Below is a small trained network, with its code and all its weights. Each question gives an input and a target symbol and asks what happens when units are switched off, that is, made to give their printed mean instead of their output.

import numpy as np


def w(rows, s, z=0):
    codes = np.array(rows[::2]) - 128.0
    scale = np.full(codes.shape[1], s)
    scale[-1] = z or s
    return codes * scale


def f(y):
    return np.maximum(y, 0)


def softmax(a):
    e = np.exp(a - a.max(-1, keepdims=True))
    return e / e.sum(-1, keepdims=True)


def log_softmax(a):
    a = a - a.max(-1, keepdims=True)
    return a - np.log(np.exp(a).sum(-1, keepdims=True))


def net(x, mask):
    ids = ['αγζηθλξπστφψω'.index(c) for c in x.split()]
    T = len(ids)
    res = E[ids] + P[:T]
    u = 0
    for l in range(3):
        r = res
        for j in range(3):
            rows = slice(2 * j, 2 * j + 2)
            q, k, v = (r @ M[l][rows].T for M in (Q, K, V))
            z = softmax(np.where(np.tri(T) > 0, q @ k.T / 2**0.5, -1e9)) @ v
            o = O[l][rows]
            res = res + np.where(mask[u + j], z, o[:, -1]) @ o[:, :-1]
        u += 3
        y = f(res @ A[l][:, :-1].T + A[l][:, -1])
        res = res + np.where(mask[u : u + 4], y, B[l][:, -1]) @ B[l][:, :-1]
        u += 4
    return log_softmax(res[-1] @ U[:, :-1].T + U[:, -1])


Q, K, V, O, A, B = {}, {}, {}, {}, {}, {}
E = w([
[102,115,126,126,31,7,126],'α',
[44,66,222,126,173,236,99],'γ',
[133,75,71,149,42,168,169],'ζ',
[178,202,160,110,52,48,92],'η',
[123,204,56,100,94,63,98],'θ',
[104,92,142,155,214,122,156],'λ',
[130,43,142,207,58,73,77],'ξ',
[64,139,212,63,101,117,193],'π',
[88,160,243,219,96,98,177],'σ',
[90,228,189,222,131,108,76],'τ',
[178,113,118,187,179,151,85],'φ',
[163,142,115,156,165,52,71],'ψ',
[12,102,100,30,75,67,109],'ω',
],0.018)
P = w([
[232,86,65,125,107,199,127],'0',
[254,104,64,110,67,105,179],'1',
[234,96,96,82,84,94,201],'2',
[197,82,124,70,105,107,193],'3',
[173,80,155,66,113,101,182],'4',
[143,83,168,61,125,111,178],'5',
[125,80,191,60,133,112,168],'6',
[109,76,206,61,134,114,171],'7',
[101,79,217,56,140,113,164],'8',
[93,73,234,50,141,114,159],'9',
],0.0054)
Q[0] = w([
[125,71,93,118,164,103,146],'L0H1',
[141,162,60,151,140,79,123],'L0H1',
[173,66,171,151,75,122,121],'L0H2',
[157,74,125,168,3,143,135],'L0H2',
[50,79,128,183,165,127,196],'L0H3',
[104,174,130,117,89,97,153],'L0H3',
],0.011)
K[0] = w([
[184,122,114,89,59,147,84],'L0H1',
[116,103,154,136,123,8,125],'L0H1',
[197,23,98,179,133,113,104],'L0H2',
[218,66,128,191,2,118,73],'L0H2',
[33,127,91,198,176,138,231],'L0H3',
[74,163,167,142,69,121,101],'L0H3',
],0.0094)
V[0] = w([
[118,124,194,130,102,90,103],'L0H1',
[154,112,88,164,194,43,39],'L0H1',
[168,110,69,164,114,151,127],'L0H2',
[254,186,133,214,99,110,186],'L0H2',
[178,123,13,149,165,166,242],'L0H3',
[87,114,79,180,75,180,133],'L0H3',
],0.0035)
O[0] = w([
[123,133,108,78,80,119,69,205],'L0H1',
[252,114,8,103,52,84,138,94],'L0H1',
[95,140,137,153,230,250,149,208],'L0H2',
[85,185,96,102,87,162,109,253],'L0H2',
[53,133,130,102,161,218,72,21],'L0H3',
[85,52,177,27,89,143,24,121],'L0H3',
],0.0039,0.0016)
A[0] = w([
[4,112,148,88,125,145,120,80],'L0N1',
[136,152,140,160,102,90,138,255],'L0N2',
[166,178,130,132,88,111,170,232],'L0N3',
[95,83,139,88,163,92,171,29],'L0N4',
],0.013,0.0029)
B[0] = w([
[219,91,196,41,100,103,115,220],'L0N1',
[127,70,139,129,144,112,2,254],'L0N2',
[50,150,199,61,177,224,102,251],'L0N3',
[138,156,95,141,182,146,148,186],'L0N4',
],0.0086,0.0074)
Q[1] = w([
[1,208,197,189,84,172,122],'L1H1',
[199,83,230,69,129,147,156],'L1H1',
[107,219,217,105,146,243,58],'L1H2',
[150,104,192,97,119,130,148],'L1H2',
[149,129,245,115,170,135,125],'L1H3',
[122,66,152,91,119,194,90],'L1H3',
],0.0082)
K[1] = w([
[88,249,206,152,135,73,70],'L1H1',
[137,90,158,155,41,186,201],'L1H1',
[177,111,174,101,90,54,163],'L1H2',
[130,97,168,106,97,177,181],'L1H2',
[72,134,135,110,114,173,159],'L1H3',
[84,126,144,126,1,173,158],'L1H3',
],0.0073)
V[1] = w([
[150,12,177,137,234,3,83],'L1H1',
[215,237,75,88,238,170,90],'L1H1',
[105,153,115,155,14,193,175],'L1H2',
[174,234,140,109,114,89,55],'L1H2',
[186,232,214,123,137,75,118],'L1H3',
[44,162,194,116,137,87,64],'L1H3',
],0.0039)
O[1] = w([
[165,126,36,254,80,200,119,196],'L1H1',
[189,103,78,201,73,113,105,1],'L1H1',
[199,116,184,151,121,96,96,38],'L1H2',
[150,142,137,138,75,129,111,154],'L1H2',
[172,116,130,135,104,125,118,64],'L1H3',
[134,142,42,137,129,168,125,218],'L1H3',
],0.0048,0.0029)
A[1] = w([
[164,103,2,120,114,141,70,181],'L1N1',
[167,156,75,218,153,74,56,9],'L1N2',
[32,151,109,102,147,97,139,255],'L1N3',
[207,97,76,135,45,208,146,179],'L1N4',
],0.0099,0.0041)
B[1] = w([
[218,145,246,123,138,98,202,251],'L1N1',
[91,161,49,34,155,96,119,194],'L1N2',
[255,114,193,144,73,93,147,255],'L1N3',
[52,42,69,120,192,170,44,247],'L1N4',
],0.0091,0.0052)
Q[2] = w([
[112,165,110,167,138,152,21],'L2H1',
[90,203,113,109,62,184,61],'L2H1',
[26,127,161,155,79,41,149],'L2H2',
[141,188,114,116,238,210,152],'L2H2',
[174,68,1,145,100,115,197],'L2H3',
[100,132,70,192,196,132,162],'L2H3',
],0.0083)
K[2] = w([
[162,172,91,172,159,131,45],'L2H1',
[193,175,188,117,157,127,54],'L2H1',
[99,111,128,136,106,163,158],'L2H2',
[213,150,185,126,227,129,91],'L2H2',
[255,128,211,161,186,95,60],'L2H3',
[184,123,117,149,227,156,115],'L2H3',
],0.0092)
V[2] = w([
[121,93,176,139,196,39,130],'L2H1',
[171,212,142,133,47,122,109],'L2H1',
[95,113,54,180,31,146,163],'L2H2',
[181,130,184,179,129,54,79],'L2H2',
[102,97,147,129,159,108,76],'L2H3',
[114,92,14,128,58,253,146],'L2H3',
],0.0063)
O[2] = w([
[75,208,15,140,102,180,55,176],'L2H1',
[82,102,80,122,207,103,181,95],'L2H1',
[145,68,224,85,201,108,145,2],'L2H2',
[90,79,89,224,138,75,68,149],'L2H2',
[113,186,180,129,147,64,148,200],'L2H3',
[84,94,1,182,178,101,115,139],'L2H3',
],0.0058,0.0076)
A[2] = w([
[92,2,147,206,82,223,97,152],'L2N1',
[123,190,116,98,109,53,165,254],'L2N2',
[106,114,201,73,36,66,196,59],'L2N3',
[42,102,44,190,184,208,80,7],'L2N4',
],0.0071,0.0073)
B[2] = w([
[85,143,130,119,248,2,215,255],'L2N1',
[111,115,96,141,92,176,194,223],'L2N2',
[97,141,76,243,153,176,83,206],'L2N3',
[249,26,250,89,159,184,84,157],'L2N4',
],0.0096,0.0086)
U = w([
[87,113,143,150,125,228,148,173],'α',
[106,126,69,133,110,22,98,53],'γ',
[166,193,96,71,122,74,153,170],'ζ',
[12,152,61,108,111,123,195,186],'η',
[30,177,57,136,161,150,66,129],'θ',
[90,185,180,177,152,126,138,54],'λ',
[110,47,173,186,55,116,109,98],'ξ',
[107,145,51,230,172,146,161,207],'π',
[220,149,195,123,97,103,181,129],'σ',
[137,145,198,31,94,120,85,1],'τ',
[148,96,159,88,140,132,138,140],'φ',
[91,26,64,108,52,144,109,173],'ψ',
[163,122,119,163,182,174,69,61],'ω',
],0.011,0.0047)

Each question gives the input, a string of symbols that net reads in full, and the target symbol t.
The units are the heads (2 rows each of Q, K, V and O) and the neurons (one row each of A and B). Each row of codes is followed by its name. A weight is (code - 128) times the scale printed after its matrix; where a second scale follows, it is the last column's (O, A, B and U).
mask holds one flag per unit, layer by layer, with each layer's heads first. A switched-off unit (its flag False) gives its mean, the last column of its rows in O or B, instead of its output. The means were averaged over made-up inputs and are rounded, as every weight is.
A unit's drop is (log p(t) with every unit on - log p(t) with that unit switched off) / (log p(t) with every unit on - log p(t) with every unit switched off).
The circuit of an input: a set's keep is (log p(t) with only the set's units on - log p(t) with every unit switched off) / (log p(t) with every unit on - log p(t) with every unit switched off). Starting from the 12 units with the biggest drops (on a tie, the unit counted first), units are removed one at a time, each time the one whose removal leaves the highest keep (on an exact tie, the one counted first), for as long as the keep stays at least 0.8.
units of the circuit, in order: the units of the circuit, biggest drop first
most important unit: the unit with the biggest drop
k most important neurons: the k neurons with the biggest drops, biggest first
which heads matter: for each layer, one digit per head in row order, 1 if its drop is at least 0.15 and else 0, layers parted by /
input ω α ζ ξ ζ ω, target ψ: which heads matter : 000 / 101 / 001
input θ ω σ ζ ξ φ, target π: 2 most important neurons : L0N3, L1N4
input ζ τ ξ ω ξ λ λ, target σ: units of the circuit, in order : L2H1, L1N3, L1N4
input ζ φ ζ ξ θ, target σ: units of the circuit, in order : L1N3, L1N1
input ζ λ λ ξ θ ξ τ ω φ ψ, target γ: units of the circuit, in order : L0N3
input φ ω ζ θ θ ζ, target η: which heads matter : 001 / 100 / 001
input ζ ω ξ φ α η π γ ξ η, target θ: 3 most important neurons : L0N2, L1N1, L2N4
input ψ τ θ ω η ψ ζ γ, target τ: 2 most important neurons : L0N1, L1N4
input λ η η σ ζ θ η σ γ π, target η: units of the circuit, in order : L2H3, L1N4
input ξ π η, target τ: 2 most important neurons : L1N1, L0N3
input τ ω ξ, target γ: units of the circuit, in order : L1N4, L2N1, L0N3
input ξ π η ξ ζ ψ ξ θ τ, target ω: which heads matter : 000 / 100 / 001
input τ θ ψ π, target α: which heads matter : 000 / 000 / 001
input ψ ψ φ ω ζ ζ ψ, target ζ: units of the circuit, in order : L1N4, L0N3, L1N2
input θ ω ζ π, target η: 4 most important neurons : L1N4, L0N1, L0N4, L2N2
input π ψ α θ ζ ζ θ ω θ ξ, target γ: which heads matter : 000 / 100 / 001
input φ η ω α η, target τ: 4 most important neurons : L0N3, L0N2, L2N3, L2N1
input ζ π ζ ξ φ φ τ φ ζ ζ, target η: which heads matter : 000 / 000 / 000
input ω φ λ, target π: which heads matter : 000 / 100 / 000
input ζ τ ζ η θ σ α η η λ, target π: 3 most important neurons : L0N4, L0N3, L0N2
input ω η θ ζ ψ θ α, target ψ: which heads matter : 000 / 000 / 001
input ζ θ α, target ψ: most important neuron : L2N1
input φ α ξ ψ ψ, target ζ: most important unit : L1N2
input λ ζ τ η, target θ: 4 most important neurons : L0N1, L0N3, L1N4, L0N2
input η φ τ, target θ: 2 most important neurons : L1N1, L0N2
